Below are the code and all the weights of a small trained network. Each question names an input and a target symbol and asks about switching units off, where a switched-off unit gives its printed mean instead of its output.

import numpy as np


def w(rows, s, z=0):
    codes = np.array(rows[::2]) - 128.0
    scale = np.full(codes.shape[1], s)
    scale[-1] = z or s
    return codes * scale


def norm(h):
    return h / np.sqrt((h * h).mean(-1, keepdims=True) + 1e-5)


def softmax(a):
    e = np.exp(a - a.max(-1, keepdims=True))
    return e / e.sum(-1, keepdims=True)


def log_softmax(a):
    a = a - a.max(-1, keepdims=True)
    return a - np.log(np.exp(a).sum(-1, keepdims=True))


def net(x, mask):
    ids = ['αεζηξφω'.index(c) for c in x.split()]
    T = len(ids)
    res = E[ids] + P[:T]
    u = 0
    for l in range(3):
        r = norm(res)
        for j in range(2):
            rows = slice(3 * j, 3 * j + 3)
            q, k, v = (r @ M[l][rows].T for M in (Q, K, V))
            z = softmax(np.where(np.tri(T) > 0, q @ k.T / 3**0.5, -1e9)) @ v
            o = O[l][rows]
            res = res + np.where(mask[u + j], z, o[:, -1]) @ o[:, :-1]
        u += 2
    return log_softmax(norm(res)[-1] @ U[:, :-1].T + U[:, -1])


Q, K, V, O = {}, {}, {}, {}
E = w([
[142,81,110,79],'α',
[157,136,105,99],'ε',
[143,3,97,149],'ζ',
[146,149,133,159],'η',
[133,104,141,166],'ξ',
[177,158,147,138],'φ',
[177,189,92,191],'ω',
],0.025)
P = w([
[166,81,150,128],'0',
[28,111,41,182],'1',
[215,48,121,191],'2',
[74,163,102,136],'3',
[181,29,112,204],'4',
[107,188,103,112],'5',
[210,31,120,186],'6',
[56,110,67,68],'7',
[206,3,101,157],'8',
],0.0067)
Q[0] = w([
[76,254,115,205],'0.h0',
[166,123,173,216],'0.h0',
[56,161,237,147],'0.h0',
[181,58,119,114],'0.h1',
[124,155,142,68],'0.h1',
[67,167,142,169],'0.h1',
],0.0098)
K[0] = w([
[147,176,105,124],'0.h0',
[142,188,166,200],'0.h0',
[122,59,173,128],'0.h0',
[180,203,100,170],'0.h1',
[7,156,96,144],'0.h1',
[133,201,78,105],'0.h1',
],0.011)
V[0] = w([
[76,132,68,254],'0.h0',
[175,203,215,121],'0.h0',
[145,108,129,163],'0.h0',
[54,155,120,72],'0.h1',
[167,165,182,39],'0.h1',
[100,191,215,154],'0.h1',
],0.009)
O[0] = w([
[139,61,58,116,213],'0.h0',
[65,67,105,120,117],'0.h0',
[122,103,173,95,165],'0.h0',
[112,116,131,158,3],'0.h1',
[199,55,149,248,85],'0.h1',
[254,170,193,153,57],'0.h1',
],0.0085,0.0069)
Q[1] = w([
[87,34,182,21],'1.h0',
[114,80,200,128],'1.h0',
[95,101,207,115],'1.h0',
[255,97,88,194],'1.h1',
[136,144,161,192],'1.h1',
[94,99,14,170],'1.h1',
],0.008)
K[1] = w([
[103,207,109,147],'1.h0',
[123,118,150,125],'1.h0',
[146,142,106,162],'1.h0',
[97,72,248,188],'1.h1',
[124,136,76,100],'1.h1',
[165,88,162,140],'1.h1',
],0.011)
V[1] = w([
[186,254,150,99],'1.h0',
[29,170,180,162],'1.h0',
[201,117,207,121],'1.h0',
[164,149,216,195],'1.h1',
[122,91,234,54],'1.h1',
[56,117,72,70],'1.h1',
],0.0073)
O[1] = w([
[112,233,201,133,51],'1.h0',
[176,126,135,166,2],'1.h0',
[174,170,77,69,87],'1.h0',
[3,160,65,126,58],'1.h1',
[203,186,32,147,100],'1.h1',
[196,140,152,37,145],'1.h1',
],0.007,0.0062)
Q[2] = w([
[72,131,138,80],'2.h0',
[198,88,77,135],'2.h0',
[109,148,125,118],'2.h0',
[247,182,41,155],'2.h1',
[169,88,125,217],'2.h1',
[88,180,140,143],'2.h1',
],0.012)
K[2] = w([
[81,6,179,31],'2.h0',
[147,183,84,186],'2.h0',
[185,27,158,174],'2.h0',
[91,153,97,118],'2.h1',
[153,47,136,2],'2.h1',
[213,118,172,102],'2.h1',
],0.0083)
V[2] = w([
[98,209,10,144],'2.h0',
[169,154,192,119],'2.h0',
[108,173,126,186],'2.h0',
[54,118,172,124],'2.h1',
[77,155,121,107],'2.h1',
[85,84,77,165],'2.h1',
],0.013)
O[2] = w([
[73,131,168,49,254],'2.h0',
[205,100,44,2,10],'2.h0',
[148,94,16,88,82],'2.h0',
[68,23,100,101,56],'2.h1',
[6,142,145,109,108],'2.h1',
[83,147,122,171,246],'2.h1',
],0.008,0.0064)
U = w([
[227,135,143,84,243],'α',
[107,210,158,80,165],'ε',
[166,10,66,2,126],'ζ',
[101,120,159,217,7],'η',
[194,63,155,181,115],'ξ',
[220,122,155,156,86],'φ',
[110,204,6,132,183],'ω',
],0.0092,0.0018)

Each question gives the input, a string of symbols that net reads in full, and the target symbol t.
The units are the heads (3 rows each of Q, K, V and O). Each row of codes is followed by its name. A weight is (code - 128) times the scale printed after its matrix; where a second scale follows, it is the last column's (O and U).
mask holds one flag per head, layer by layer. A switched-off head (its flag False) gives its mean, the last column of its rows in O, instead of its output. The means were averaged over made-up inputs and are rounded, as every weight is.
A unit's drop is (log p(t) with every unit on - log p(t) with that unit switched off) / (log p(t) with every unit on - log p(t) with every unit switched off).
The circuit of an input: a set's keep is (log p(t) with only the set's units on - log p(t) with every unit switched off) / (log p(t) with every unit on - log p(t) with every unit switched off). Starting from all 6 units, units are removed one at a time, each time the one whose removal leaves the highest keep (on an exact tie, the one counted first), for as long as the keep stays at least 0.8.
units of the circuit, in order: the units of the circuit, biggest drop first
most important unit: the unit with the biggest drop
which heads matter: for each layer, one digit per head in row order, 1 if its drop is at least 0.15 and else 0, layers parted by /
input ε ω φ ω φ ε α, target η: most important unit : 0.h1
input ξ η ω, target α: units of the circuit, in order : (1.h1; 0.h1; 2.h1)
input ξ ε η η α ξ ε, target α: units of the circuit, in order : (1.h1; 0.h1)
input ε ω ε α φ ω ε ε ε, target η: which heads matter : 01 / 01 / 00
input η ζ ε, target ε: units of the circuit, in order : (0.h1; 1.h1; 1.h0)
input α ξ ε φ ε η η φ, target φ: units of the circuit, in order : (1.h1; 2.h0)
input ω ζ ω, target ζ: units of the circuit, in order : (1.h0; 2.h0)
input ζ ε φ η α, target ξ: units of the circuit, in order : (2.h0; 1.h0)
input ξ ε η ξ ε, target α: units of the circuit, in order : (1.h1; 0.h0)
input ξ ω ξ, target α: units of the circuit, in order : (0.h1; 1.h1; 2.h1)
input φ ω ω ω ω ω ε, target ω: which heads matter : 11 / 01 / 00
input η η η ω η, target ε: which heads matter : 01 / 10 / 10
input η η η φ ξ ε ζ ε ε, target ε: which heads matter : 11 / 01 / 00
input φ ω ε φ η ε φ ω ε, target ω: units of the circuit, in order : (1.h1; 0.h1)
input ω ω ε α α α φ, target ζ: which heads matter : 01 / 10 / 10
input ω φ φ ζ α ε ξ, target ζ: most important unit : 1.h0
input ω ω φ ε φ, target ζ: units of the circuit, in order : (1.h0; 2.h0)
input ε α ζ ω α, target η: which heads matter : 11 / 00 / 10
input φ ε ω, target ω: which heads matter : 01 / 11 / 10
input ε ξ ω ε ζ ε η ω φ, target η: most important unit : 0.h1
input α ξ ε α, target α: units of the circuit, in order : (1.h1; 2.h0)
input ξ ε ω ε ξ φ α ω η, target α: which heads matter : 01 / 01 / 01
input ξ α α ζ η, target α: units of the circuit, in order : (1.h1; 0.h1)
input ξ ω ω φ ω, target α: units of the circuit, in order : (0.h1; 2.h1; 2.h0)
input ε α ζ, target η: which heads matter : 11 / 01 / 10
input φ ε η, target ω: which heads matter : 01 / 11 / 10
input ω ω ω ω ζ α ξ ε η, target ζ: units of the circuit, in order : (2.h0)
input ξ α η α ξ, target α: which heads matter : 11 / 01 / 01
